[[  16  -62    6]
 [  10  -38  -67]
 [ -59  -20   15]
 [  19    7  -37]
 [  39   11  -26]
 [   3  -16  -26]
 [  -2 -103   48]
 [   6  -23   95]
 [  20   27    8]
 [  21  -30   -2]]
->
[[ 10 -38 -67]
 [ 19   7 -37]
 [  3 -16 -26]
 [  6 -23  95]
 [ 21 -30  -2]]

[[ -7 -87  24  12  14 -58 -35 -42  78 -17   9]
 [-59  61 -23  -3 -28  20 -98  61  17  15 -28]]
->
[[-59  61 -23  -3 -28  20 -98  61  17  15 -28]]

[[-22 -42  20 -15   2  11]
 [ -2 -31  22  37  99 -34]
 [ 22 -57  45  67 106  -9]
 [ 16 -74  36  64  65  28]
 [-41 -61  37 -29 -17  11]
 [  7 -85  16  80  66  48]
 [-29 -37 -45  15  21  47]]
->
[[ -2 -31  22  37  99 -34]
 [ 16 -74  36  64  65  28]
 [  7 -85  16  80  66  48]]

[[  6   6  20 -11 -22  -3   5]
 [-29   5  53 -32 -13   1 -34]
 [ 38 -29 -22 -10  27  -5  22]
 [-13   3 -25  27 -46  -1 -19]
 [ 26 -29 -38 -71  81  42 -56]
 [-19   0  20  -7  -6 -10  -7]
 [ 29  14  12  -1 -36   6  12]
 [ 21 -24 -24 -68  89  31 -46]]
->
[[-29   5  53 -32 -13   1 -34]
 [-13   3 -25  27 -46  -1 -19]
 [-19   0  20  -7  -6 -10  -7]
 [ 21 -24 -24 -68  89  31 -46]]

[[ -1  -3  -3  -1  -9   6  -2  -2   0]
 [-30  11  41  -8  -5   2   6  18  12]
 [  9 -20  17 -19  19  31 -14  93   4]]
->
[[-30  11  41  -8  -5   2   6  18  12]]

[[ 16 -59 -59  34  41  -3]
 [-13  13   1  47  12  -8]
 [ -6  38  35 -50 -34 104]
 [ 73  16  33 -47 -15 -23]
 [ 12 -24   4  37 -37 -36]]
->
[[-13  13   1  47  12  -8]
 [ 73  16  33 -47 -15 -23]]

[[ -15   49]
 [  24   56]
 [  12  103]
 [ -83 -103]
 [  60   32]
 [ -25  -57]
 [  44   43]]
->
[[  24   56]
 [ -83 -103]
 [ -25  -57]]

[[ 15   8  64 -30  77  88 -52  89  87 -64 -15 -80]
 [ 76 -63 -53 -38 -31 -38  45 -30 -90  65 -89  39]]
->
[[ 76 -63 -53 -38 -31 -38  45 -30 -90  65 -89  39]]

[[  -1   35    0  -63]
 [  16   30   16  -77]
 [ -14  -39  -31  -23]
 [ -27  -74   11   33]
 [-100  -50  -36   -5]
 [ -20  -55   18    9]
 [ -52  -60   -6   58]
 [ -24  -49  -32  -38]
 [ -34  -17  -36   26]
 [  18   56    7  -75]
 [ -51  -27  -21   48]
 [ -52  -53  -15 -104]]
->
[[  16   30   16  -77]
 [ -27  -74   11   33]
 [ -20  -55   18    9]
 [ -24  -49  -32  -38]
 [  18   56    7  -75]
 [ -52  -53  -15 -104]]
